Here is a tiny trained network, its code and every weight. The questions are about switching its units off for an input and a class, where a switched-off unit gives its printed mean instead of its output.

import numpy as np


def w(rows, s, z=0):
    codes = np.array(rows[::2]) - 128.0
    scale = np.full(codes.shape[1], s)
    scale[-1] = z or s
    return codes * scale


def norm(h):
    return h / np.sqrt((h * h).mean(-1, keepdims=True) + 1e-5)


def f(y):
    return y / 2 * (1 + np.tanh(0.7978845608 * (y + 0.044715 * y**3)))


def log_softmax(a):
    a = a - a.max(-1, keepdims=True)
    return a - np.log(np.exp(a).sum(-1, keepdims=True))


def net(x, mask):
    res = np.array(x, float).reshape(1, 5) / 4 @ E
    u = 0
    for l in range(2):
        y = f(norm(res) @ A[l][:, :-1].T + A[l][:, -1])
        res = res + np.where(mask[u : u + 14], y, B[l][:, -1]) @ B[l][:, :-1]
        u += 14
    return log_softmax(norm(res)[-1] @ U[:, :-1].T + U[:, -1])


A, B = {}, {}
E = w([
[107,41,104,56,119,186,149,145,131,205,150,121],'x0',
[84,116,150,88,105,170,57,132,128,45,111,153],'x1',
[184,93,156,153,106,120,124,149,156,89,213,114],'x2',
[89,130,96,91,140,85,109,92,218,116,173,100],'x3',
[185,133,1,112,63,120,95,162,173,119,93,226],'x4',
],0.0081)
A[0] = w([
[107,157,60,181,185,119,182,170,94,119,164,134,5],'0.n0',
[94,167,134,181,207,127,123,94,104,84,134,119,98],'0.n1',
[43,174,128,103,144,129,144,40,99,173,63,197,84],'0.n2',
[41,114,129,137,62,177,93,119,108,57,126,136,71],'0.n3',
[67,158,83,164,85,119,130,109,66,146,98,140,63],'0.n4',
[75,174,74,66,183,115,129,103,71,133,108,152,103],'0.n5',
[156,111,170,153,84,131,145,137,130,87,254,201,111],'0.n6',
[144,190,96,168,124,101,164,149,156,69,102,174,115],'0.n7',
[144,179,98,137,166,75,159,124,206,188,151,97,28],'0.n8',
[94,185,116,120,74,112,155,210,182,150,99,202,27],'0.n9',
[52,84,148,122,86,110,63,89,184,97,131,127,141],'0.n10',
[151,70,114,105,126,197,108,116,178,178,110,148,65],'0.n11',
[175,124,171,135,107,179,192,172,56,94,95,142,166],'0.n12',
[177,74,81,199,115,65,144,114,118,198,85,61,56],'0.n13',
],0.0084,0.002)
B[0] = w([
[86,95,160,135,137,117,62,163,111,168,94,117,149],'0.n0',
[189,126,90,158,158,131,101,102,203,208,88,100,228],'0.n1',
[156,106,170,97,148,107,71,125,73,101,255,135,250],'0.n2',
[97,136,161,123,148,89,116,158,65,214,102,175,206],'0.n3',
[225,159,88,112,106,84,120,107,87,102,141,70,172],'0.n4',
[221,141,111,86,160,100,155,142,186,73,184,93,204],'0.n5',
[199,194,78,39,246,82,88,127,86,172,149,107,237],'0.n6',
[104,157,93,199,135,129,79,121,149,173,104,105,211],'0.n7',
[105,139,118,68,78,90,148,154,87,86,56,145,211],'0.n8',
[104,146,81,155,225,205,113,163,157,144,171,170,195],'0.n9',
[106,156,109,78,59,101,161,138,109,90,83,135,219],'0.n10',
[112,185,133,196,104,151,104,128,102,172,154,131,204],'0.n11',
[78,162,39,73,85,84,178,70,182,50,97,150,254],'0.n12',
[36,132,106,69,94,98,84,205,56,83,160,159,214],'0.n13',
],0.0079,0.005)
A[1] = w([
[197,195,64,117,62,75,175,84,20,149,125,126,163],'1.n0',
[130,171,46,120,123,106,187,203,161,55,125,155,75],'1.n1',
[68,144,168,194,188,93,49,128,97,117,83,140,29],'1.n2',
[53,151,202,129,141,115,131,201,72,129,96,55,158],'1.n3',
[129,83,133,207,163,101,212,183,93,165,165,115,145],'1.n4',
[111,119,118,59,59,184,161,127,118,219,143,113,135],'1.n5',
[63,153,40,153,148,122,70,184,151,90,113,143,154],'1.n6',
[81,142,137,77,53,77,150,18,211,139,114,64,229],'1.n7',
[114,55,76,108,103,182,182,134,136,172,183,177,178],'1.n8',
[66,85,204,173,241,117,164,40,97,164,59,103,35],'1.n9',
[125,114,126,61,54,168,196,88,100,130,214,158,167],'1.n10',
[122,186,159,103,123,126,43,113,106,109,50,164,164],'1.n11',
[96,122,207,99,255,162,220,51,89,85,194,95,72],'1.n12',
[94,60,134,132,121,218,146,101,86,199,211,116,3],'1.n13',
],0.007,0.0022)
B[1] = w([
[92,137,195,73,138,149,159,79,186,82,148,105,254],'1.n0',
[155,29,146,103,158,253,99,94,109,72,98,131,199],'1.n1',
[108,166,175,117,57,47,109,171,134,226,132,126,156],'1.n2',
[77,97,148,99,123,140,132,223,143,165,130,223,194],'1.n3',
[42,120,88,59,105,84,78,173,90,39,95,183,137],'1.n4',
[107,222,134,199,125,98,138,107,99,121,94,74,178],'1.n5',
[109,66,248,182,133,132,196,138,137,176,140,103,221],'1.n6',
[137,118,89,218,141,229,187,76,102,49,46,206,204],'1.n7',
[76,146,169,173,157,54,35,113,117,114,85,153,173],'1.n8',
[121,47,58,173,136,193,49,162,138,185,136,178,184],'1.n9',
[215,129,148,176,131,68,194,77,172,116,80,54,197],'1.n10',
[74,83,98,98,88,120,203,142,67,172,151,53,196],'1.n11',
[183,119,41,158,144,199,49,184,166,113,135,190,234],'1.n12',
[201,217,166,149,127,105,109,54,118,223,78,45,158],'1.n13',
],0.0066,0.0077)
U = w([
[108,79,54,217,243,190,48,177,149,240,126,205,157],'0',
[201,172,98,25,239,68,76,84,61,129,226,100,179],'1',
[21,93,158,14,61,44,156,198,29,185,73,176,101],'2',
[136,205,163,228,151,65,127,56,151,252,41,82,230],'3',
[97,90,95,93,129,149,212,53,150,61,38,161,194],'4',
[138,157,188,151,69,160,223,130,156,176,167,105,15],'5',
[234,51,246,193,1,150,217,110,173,202,185,149,2],'6',
],0.0072,0.0035)

Each question gives the input, the list of numbers given to net, and the class t.
The units are the neurons (one row each of A and B). Each row of codes is followed by its name. A weight is (code - 128) times the scale printed after its matrix; where a second scale follows, it is the last column's (A, B and U).
mask holds one flag per neuron, layer by layer. A switched-off neuron (its flag False) gives its mean, the last column of its row in B, instead of its output. The means were averaged over made-up inputs and are rounded, as every weight is.
A unit's drop is (log p(t) with every unit on - log p(t) with that unit switched off) / (log p(t) with every unit on - log p(t) with every unit switched off).
The circuit of an input: a set's keep is (log p(t) with only the set's units on - log p(t) with every unit switched off) / (log p(t) with every unit on - log p(t) with every unit switched off). Starting from the 12 units with the biggest drops (on a tie, the unit counted first), units are removed one at a time, each time the one whose removal leaves the highest keep (on an exact tie, the one counted first), for as long as the keep stays at least 0.8.
circuit, biggest first: the units of the circuit, biggest drop first
top k neurons: the k neurons with the biggest drops, biggest first
k most important neurons of layer l: the k neurons of layer l with the biggest drops, biggest first
input [-4,2,4,2,7], class 0: 2 most important neurons of layer 0	(0.n9, 0.n7)
input [-7,-2,-7,-5,6], class 1: top 4 neurons	(0.n4, 0.n2, 0.n5, 1.n7)
input [4,-6,-4,-1,4], class 2: circuit, biggest first	(0.n13)
input [5,-1,-7,7,5], class 1: circuit, biggest first	(0.n2, 0.n5)
input [-7,-8,-5,2,4], class 2: circuit, biggest first	(0.n13, 0.n8)
input [1,8,-5,7,-5], class 2: circuit, biggest first	(0.n3, 0.n10)
input [-7,-3,-7,-3,5], class 1: top 4 neurons	(0.n4, 0.n2, 0.n5, 1.n7)
input [3,-4,4,6,-6], class 0: 3 most important neurons of layer 0	(0.n12, 0.n5, 0.n4)
input [0,-8,-4,6,-6], class 2: top 3 neurons	(0.n8, 0.n13, 0.n12)
input [-7,-8,1,-4,-6], class 2: circuit, biggest first	(0.n13, 1.n4, 1.n3)
input [4,5,-1,-7,3], class 4: top 2 neurons	(0.n12, 0.n13)
input [-4,6,-8,-6,-2], class 1: 3 most important neurons of layer 0	(0.n2, 0.n5, 0.n4)
input [-8,-7,-8,-6,-4], class 1: top 3 neurons	(0.n2, 0.n4, 0.n5)
input [-8,5,2,2,6], class 3: 2 most important neurons of layer 0	(0.n7, 0.n13)
input [-1,5,-6,-5,4], class 1: top 2 neurons	(0.n2, 0.n4)
input [-2,1,-4,4,2], class 1: circuit, biggest first	(0.n2)
input [4,-1,-3,5,2], class 4: top 2 neurons	(0.n8, 0.n5)
input [-6,-5,-7,-5,6], class 1: circuit, biggest first	(0.n4, 0.n2)
input [1,1,4,-7,3], class 4: top 2 neurons	(0.n12, 0.n2)
input [6,-6,3,-8,-2], class 4: circuit, biggest first	(0.n12)
input [-5,7,-2,-6,-8], class 0: 2 most important neurons of layer 1	(1.n9, 1.n12)
input [3,-5,0,8,1], class 4: circuit, biggest first	(1.n7, 0.n8)
input [5,4,0,1,-2], class 3: 3 most important neurons of layer 1	(1.n5, 1.n13, 1.n10)
input [3,4,5,8,3], class 4: circuit, biggest first	(0.n10, 1.n7)
input [4,-5,4,3,0], class 2: top 2 neurons	(0.n8, 0.n13)
